tino: [115 117 172 127]
kobos: [144 115 139 116]
Vafin: [134  89 132 143]
Lil: [173 166 172 107]
mesel: [ 88 104 146  65]
Duv: [179 109 144 123]
loc: [166] => Lil, 2
[ 88 104 146  65] => mesel
succ: [134] => [89]
succ: [139] => [116]
[134  89 132 143] => Vafin
loc: [107] => Lil, 4

Goba: [166 123 127  84  87  92 164 159]
pes: [170 130 118 161 100 162 125  93]
Fes: [115  89 158  91 146 160  95 165]
gede: [169 173  85 108 157 143  82 168]
succ: [158] => [91]
[115  89 158  91 146 160  95 165] => Fes
diff Fes: [115  89 158  91 146 160  96 165] => 7, [95]

nubot: [137 127 130 132 154 130 132 123 141 132 129 121 130  86 104 111 134 149
 139 111 144 135 137 127 139 133 110 137 133 136 133 121 132 135 139 107
 114 116]
Lutil: [121 121 131 114 110 139 131 141 118 129 157 111 127 149 135 150 120 143
 122 129 166 130 125 126 137 156 130 130 105 142 125 126 130 127 141 121
 130 129]
zor: [152 166 130 119 150 109 127 110 118 139 111 146 120 119 110 113 131 130
 114 107 123 145 145 122 129 120 139 132 144 129 124 129 136 131 119 121
 146 140]
Tiv: [152 166 130 119 150 109 127 110 118 139 111 146 120 119 110 113 131 130
 114 107 123 108 125 130 145 140  62 142  93 121 137 113 132 139 138 114
 114 109]
diff zor: [152 166 130 119 150 109 127 110 118 139 111 146 120 119 110 113 131 130
 114 107 123 145 145 122 129 120 138 132 144 129 124 129 136 131 119 121
 146 140] => 27, [139]
diff Lutil: [121 121 131 114 110 139 131 141 117 129 157 111 127 149 135 150 120 143
 122 129 166 130 125 126 137 156 130 130 105 142 125 126 130 127 141 121
 130 129] => 9, [118]
[152 166 130 119 150 109 127 110 118 139 111 146 120 119 110 113 131 130
 114 107 123 145 145 122 129 120 139 132 144 129 124 129 136 131 119 121
 146 140] => zor
succ: [105] => [142]

neve: [133 143 114 161 102 117 161  95 123 148 119]
maba: [131 159 109  92  86 106 135 148 148 103 139]
vugiv: [ 95  65 182 167 161 161 122 143 109 141 147]
lete: [140 162 156 130 133 134 144 162 105 143 112]
[131 159 109  92  86 106 135 148 148 103 139] => maba
diff lete: [141 162 156 130 133 134 144 162 105 143 112] => 1, [140]
succ: [130] => [133]
succ: [135] => [148]
loc: [131] => maba, 1
diff maba: [131 159 109  92  86 106 134 148 148 103 139] => 7, [135]

terom: [122 129 105  73 125 152 127]
lufeb: [128 121 159 114 130 138 129]
zapot: [125 124  98 139 129  96 128]
dede: [131 130 158 131 127  80 130]
Sulag: [129 130  92 116 125 138 124]
Mefof: [126 126 131 142 127 167 132]
lovi: [123 124 122 162 121 104 130]
Bakun: [128 130 168 124 133 124 126]
zizom: [120 134  95 151 125 116 130]
zefi: [126 130 163 150 119 111 127]
Lovik: [123 131 141 120 118  80 130]
succ: [111] => [127]
loc: [119] => zefi, 5
loc: [105] => terom, 3
loc: [150] => zefi, 4
diff zefi: [126 130 163 150 119 111 128] => 7, [127]
diff Bakun: [128 130 167 124 133 124 126] => 3, [168]

busu: [122 125 105 123 148 140 125 116  85 105 149 159 139 101 111 109 113  93
 118 118 119 126 108  79 151 142 166 174 148 124 117 105 152 136 128 106
  89 157 104 103 135 143 119 162 126 109 132 154 134  86 100 149 108 131
 133 146 118 139]
zogev: [ 85 136 130 123 133 128 131  86 128 113 147 138 132 121  81 122 150 115
 103 144 144 160 122 169 147 112 169 154 110 122  96 110 118 143 114  97
 138 131 150  91 178 134 148 110 106 141 129 164 125 104 133 103 127 114
 144 111 107 128]
per: [117 111 137 134 124 101 133 145 133 131 155 121 116 112 121 150 160 119
 121 184 134 127 126 190 117 116 108 107  98 111 115 128 123 149 108 134
 135 106 157 138 163 134 162 109 134 118 160 149 129 108 184  83 139 135
 143  99 137 139]
pibe: [135 143 122 151 145 104 177 103 137 129  91 145 160 162  74  93 136 132
 120 117 144 162 139  95 141 113 145 142 140 126 113 117 134 150 149 135
 135 127 130 110 128 115 138 126 118 105 124 154 102 109 143 142 115 148
 154 178  98 145]
gef: [135 143 122 151 145 104 177 103 137 129  91 145 160 162  74  93 136 132
 120  66 144 162 139  95 141 113 145 142 140 126 113 117 134 150 149 135
 135 127 130 110 128 115 138 126 118 129 114 143 105 138 115 118 120 138
 125 177 108 101]
toso: [129 128 146 118 126 159 109 165 113 142 137 125 108 150 125 134 147 135
 162 147 122 119 139 125  77 121 122  99 130 153 165 128 152 114  94  99
 134  73 152 150 114  82 108 130 136 144 131 141 135 106  90 144 154 116
 166 139  99 113]
kiris: [ 85 136 130 123 133 128 131  86 128 113 147 138 132 121  81 122 150 115
 103 144 144 160 122 169 147 112 169 154 110 122  96 110 118 143 114  97
 138 131 150  91 178 134 148 110 106 135 129 164 125 104  98 103 127 114
 144 111 155 128]
Fab: [122 115 140 153 107 111 173 109 137  93 121 142 144  93 134 145 125 109
 127  97  97 144  84 148 178 121 141 153 108 112 139 106 110 157 151 132
 112 139  90  89 119 151 118 127 137 114 105 148 137 145 151 103 122 124
  79 120 114 114]
Geg: [ 94 138 139  95 128 143 125 122 143 113 153 108 129 104 154 145 132 153
 157 151 118 117 126 147 104 130  67 121 107 139 124 127 116 111 127 134
 153 121 139  93 123 130 145 108  77 141 110 119 142 175 169 156 104  96
 119 100 127 136]
[ 85 136 130 123 133 128 131  86 128 113 147 138 132 121  81 122 150 115
 103 144 144 160 122 169 147 112 169 154 110 122  96 110 118 143 114  97
 138 131 150  91 178 134 148 110 106 141 129 164 125 104 133 103 127 114
 144 111 107 128] => zogev

kam: [129 172 131 128 126 120 127 124 130 128 128 136 131 126 134 129 130 129
 126 124 119 126 123 113 123 126 138 124 130 127 144 124 141 126 119 118
 120 135 126 124 118 122 128 132 129 136 134 153 122 138 124 132 125 131
 149 126 121 129 136 124 135 127]
tuge: [127 106 130 128 137  77 129 127 124 128 126 136 175 131 130 128 126 126
 134 125 119 142 134 106 127 130 128 128 135 135 118 127 129 140 126 111
 131 122 127 130 138 122 131 132 124 142 131 122 130 127 123 124 129 130
 122 125 129 127 136 142 139 128]
rozod: [127 120 120 131 126  83 127 129 129 128 128 127 113 127 121 127 140 130
 129 129 100 141 124 147 126 127 139 130 127 126 127 123 137 119 137 130
 118 139 123 143 136 126 130 125 122 134 120 156 122 140 124 123 125 130
 137 131 125 129 140 123 129 127]
muvet: [127 140 122 130 128 105 125 127 129 132 129 122 167 123 121 130 132 129
 134 130 114 121 131 121 115 134 109 122 138 127 117 124 111 131 127 133
 131 120 135 131 131 125 120 130 133 139 107 113 132 126 126 128 130 128
 123 130 139 123 127 115 132 128]
mafot: [127 140 122 130 128 105 125 127 129 132 129 122 167 123 121 130 132 129
 134 130 114 121 131 121 115 134 109 122 138 127 117 124 111 131 127 133
 131 120 135 131 131 125 120 130 133 139 107 113 132 126 126 128 130 128
 123 130 139 123 127 115 132 127]
[127 106 130 128 137  77 129 127 124 128 126 136 175 131 130 128 126 126
 134 125 119 142 134 106 127 130 128 128 135 135 118 127 129 140 126 111
 131 122 127 130 138 122 131 132 124 142 131 122 130 127 123 124 129 130
 122 125 129 127 136 142 139 128] => tuge
[129 172 131 128 126 120 127 124 130 128 128 136 131 126 134 129 130 129
 126 124 119 126 123 113 123 126 138 124 130 127 144 124 141 126 119 118
 120 135 126 124 118 122 128 132 129 136 134 153 122 138 124 132 125 131
 149 126 121 129 136 124 135 127] => kam

Ligov: [112 150 122 180]
famar: [100  82 122 152]
Vofuf: [ 98  92 119 164]
Kibek: [101 120 152 180]
kugo: [104  75 146 138]
lamur: [105 135 113 182]
Rizet: [110  72 131 163]
tipef: [117  74 141 109]
zenut: [125  79 108  96]
vumet: [ 99 105 127 173]
[104  75 146 138] => kugo
[125  79 108  96] => zenut
diff famar: [100  81 122 152] => 2, [82]
diff lamur: [106 135 113 182] => 1, [105]
loc: [82] => famar, 2

tegab: [120 122 128 135 127 152 123 140 116 137 142 180]
zasi: [111 136 109 127  93 153 129 129 119 145 132 182]
Kun: [114 123 122 136 134 153 136 139 136 117 144 148]
succ: [128] => [135]
[114 123 122 136 134 153 136 139 136 117 144 148] => Kun
[120 122 128 135 127 152 123 140 116 137 142 180] => tegab
loc: [116] => tegab, 9

Tona: [117 121 132 159 129 131 103 124 122 125 131 119 103 133 119 144 114 119
 133 133 120  94  79 121 143 122 122 111 123 117]
ralat: [132 127 110 132 129 127 109 109 129 124 130 127 155 118 127 143 122 144
 130 138 143 136 154 135 132 122 125 149 138 137]
gir: [150  90 143 157 129 126 103 135 122 120 128 131 113 147 132 105 122  87
 129 158 114 132 172 149 140 119 147 123 174 140]
neput: [118 130 151 133 127 118 170 129 124 134 121 139 128 117 138 126 128 131
 134 124 123 133 132 120 119 135 135 126 102 126]
Sidi: [117 121 132 159 129 131 103 124 122 116 131 119 103 133 119 144 114 119
 133 111 120  94  79 121 143 122 122 111 123 117]
diff Tona: [117 121 132 159 129 131 103 124 122 126 131 119 103 133 119 144 114 119
 133 133 120  94  79 121 143 122 122 111 123 117] => 10, [125]
[132 127 110 132 129 127 109 109 129 124 130 127 155 118 127 143 122 144
 130 138 143 136 154 135 132 122 125 149 138 137] => ralat

